Below are the code and all the weights of a small trained network. Each question names an input and a class and asks about switching units off, where a switched-off unit gives its printed mean instead of its output.

import numpy as np


def w(rows, s, z=0):
    codes = np.array(rows[::2]) - 128.0
    scale = np.full(codes.shape[1], s)
    scale[-1] = z or s
    return codes * scale


def f(y):
    return np.maximum(y, 0)


def log_softmax(a):
    a = a - a.max(-1, keepdims=True)
    return a - np.log(np.exp(a).sum(-1, keepdims=True))


def net(x, mask):
    res = np.array(x, float).reshape(1, 4) / 4 @ E
    y = f(res @ A[0][:, :-1].T + A[0][:, -1])
    res = res + np.where(mask, y, B[0][:, -1]) @ B[0][:, :-1]
    return log_softmax(res[-1] @ U[:, :-1].T + U[:, -1])


A, B = {}, {}
E = w([
[188,123,87,98,226,181,201],'x0',
[225,143,62,216,122,41,119],'x1',
[102,57,2,99,69,168,92],'x2',
[59,179,80,63,208,49,107],'x3',
],0.0087)
A[0] = w([
[157,193,235,153,185,100,155,73],'n0',
[142,157,147,149,168,150,152,77],'n1',
[101,135,161,127,75,84,91,40],'n2',
[79,128,186,72,126,177,134,32],'n3',
[117,84,92,124,120,142,100,37],'n4',
[63,200,84,86,180,59,115,27],'n5',
[163,79,128,76,168,139,171,26],'n6',
[142,184,206,147,162,125,136,35],'n7',
[147,181,234,155,167,102,161,83],'n8',
[79,123,154,154,53,92,63,50],'n9',
[85,184,71,66,168,38,113,51],'n10',
[107,115,208,86,137,126,157,119],'n11',
[47,110,174,51,129,206,136,52],'n12',
[174,90,155,177,61,175,179,55],'n13',
[162,87,121,178,74,201,136,90],'n14',
[78,152,181,147,65,68,57,78],'n15',
[93,138,152,146,80,87,92,64],'n16',
[166,119,98,137,208,181,189,46],'n17',
[100,102,161,142,107,89,91,29],'n18',
[92,55,2,111,80,168,92,84],'n19',
[116,68,37,94,90,180,84,83],'n20',
[120,87,62,114,95,151,89,24],'n21',
[197,168,89,194,132,66,121,83],'n22',
[196,138,89,178,120,49,134,61],'n23',
[72,122,173,70,137,210,111,70],'n24',
[175,135,107,87,177,172,161,27],'n25',
[194,127,69,199,135,51,120,66],'n26',
[189,120,206,166,114,160,119,61],'n27',
[146,67,157,159,99,164,148,55],'n28',
[151,135,90,90,205,130,165,52],'n29',
[79,141,154,160,89,98,84,63],'n30',
[130,191,227,146,103,81,121,115],'n31',
[191,111,170,161,67,206,131,60],'n32',
[85,168,79,76,176,61,94,58],'n33',
[129,138,142,110,102,119,115,49],'n34',
[153,134,105,114,172,148,216,37],'n35',
[183,144,86,142,120,99,108,50],'n36',
[196,133,107,116,190,174,195,55],'n37',
[119,120,153,136,115,112,74,41],'n38',
[101,167,107,101,161,97,98,3],'n39',
],0.011,0.005)
B[0] = w([
[118,177,10,101,108,53,232,254],'n0',
[168,114,79,84,121,118,100,168],'n1',
[212,87,102,95,107,195,86,173],'n2',
[59,172,159,217,111,181,110,185],'n3',
[127,164,88,102,130,107,148,157],'n4',
[114,74,217,81,181,76,144,214],'n5',
[161,109,111,116,109,149,88,164],'n6',
[102,148,59,130,118,94,187,201],'n7',
[103,198,8,110,134,74,232,245],'n8',
[208,82,99,82,131,174,77,202],'n9',
[115,63,250,79,189,65,156,220],'n10',
[54,173,105,200,88,138,132,194],'n11',
[56,205,195,255,58,170,72,213],'n12',
[92,67,228,80,200,76,142,227],'n13',
[125,94,194,84,196,67,163,228],'n14',
[226,65,81,80,108,195,68,218],'n15',
[200,76,100,76,102,195,75,178],'n16',
[214,65,90,77,98,200,45,206],'n17',
[162,102,111,101,111,171,94,156],'n18',
[112,192,13,119,128,59,243,251],'n19',
[96,193,13,113,129,75,205,226],'n20',
[134,158,73,117,117,86,184,183],'n21',
[38,208,170,230,67,180,75,235],'n22',
[49,192,178,240,77,199,102,225],'n23',
[72,212,191,240,86,168,78,200],'n24',
[186,96,99,92,102,175,88,179],'n25',
[55,195,187,235,92,183,80,241],'n26',
[102,103,185,89,197,53,173,208],'n27',
[119,104,191,98,168,88,141,186],'n28',
[181,94,125,92,138,170,78,192],'n29',
[214,81,91,72,110,199,58,180],'n30',
[153,135,31,81,121,110,159,236],'n31',
[97,67,225,72,225,60,140,229],'n32',
[121,71,218,108,203,68,146,208],'n33',
[138,132,126,110,106,134,125,133],'n34',
[184,77,99,87,91,180,78,185],'n35',
[70,157,158,193,91,149,116,177],'n36',
[223,71,106,88,76,189,44,213],'n37',
[148,113,116,113,130,151,99,148],'n38',
[124,109,180,117,153,97,143,161],'n39',
],0.0074,0.0098)
U = w([
[126,181,30,117,125,75,188,254],'0',
[88,193,200,218,98,189,83,112],'1',
[128,63,247,90,191,60,135,69],'2',
[212,71,92,89,110,217,64,68],'3',
],0.013,0.0016)

Each question gives the input, the list of numbers given to net, and the class t.
The units are the neurons (one row each of A and B). Each row of codes is followed by its name. A weight is (code - 128) times the scale printed after its matrix; where a second scale follows, it is the last column's (A, B and U).
mask holds one flag per neuron, in row order. A switched-off neuron (its flag False) gives its mean, the last column of its row in B, instead of its output. The means were averaged over made-up inputs and are rounded, as every weight is.
A unit's drop is (log p(t) with every unit on - log p(t) with that unit switched off) / (log p(t) with every unit on - log p(t) with every unit switched off).
The circuit of an input: a set's keep is (log p(t) with only the set's units on - log p(t) with every unit switched off) / (log p(t) with every unit on - log p(t) with every unit switched off). Starting from the 12 units with the biggest drops (on a tie, the unit counted first), units are removed one at a time, each time the one whose removal leaves the highest keep (on an exact tie, the one counted first), for as long as the keep stays at least 0.8.
units of the circuit, in order: the units of the circuit, biggest drop first
most important unit: the unit with the biggest drop
top k neurons: the k neurons with the biggest drops, biggest first
drop of u: that unit's drop, to one decimal
input [6,-6,1,2], class 1: units of the circuit, in order	(n12)
input [-5,-5,2,3], class 1: top 3 neurons	(n12 n24 n3)
input [-3,-6,-5,0], class 1: top 4 neurons	(n12 n24 n3 n19)
input [-4,8,7,2], class 1: top 2 neurons	(n26 n23)
input [8,-6,-8,1], class 0: top 4 neurons	(n0 n8 n7 n11)
input [7,-7,8,-4], class 0: top 2 neurons	(n19 n20)
input [-7,-1,-1,-7], class 2: top 4 neurons	(n32 n13 n27 n14)
input [-7,1,-4,-7], class 2: top 3 neurons	(n32 n27 n13)
input [8,6,-3,-7], class 3: top 2 neurons	(n37 n17)
input [2,-5,5,-5], class 0: top 4 neurons	(n19 n20 n26 n22)
input [8,7,4,5], class 3: top 3 neurons	(n17 n37 n29)
input [-5,2,-5,-2], class 0: top 4 neurons	(n8 n0 n37 n17)
input [-6,-7,8,-4], class 0: top 2 neurons	(n19 n20)
input [-8,2,-8,-7], class 0: most important unit	n8
input [5,0,-6,-4], class 0: top 2 neurons	(n0 n8)
input [1,-4,2,4], class 1: drop of n13	0.2
input [7,1,4,6], class 3: drop of n29	0.2
input [7,-4,2,0], class 3: drop of n11	0.0
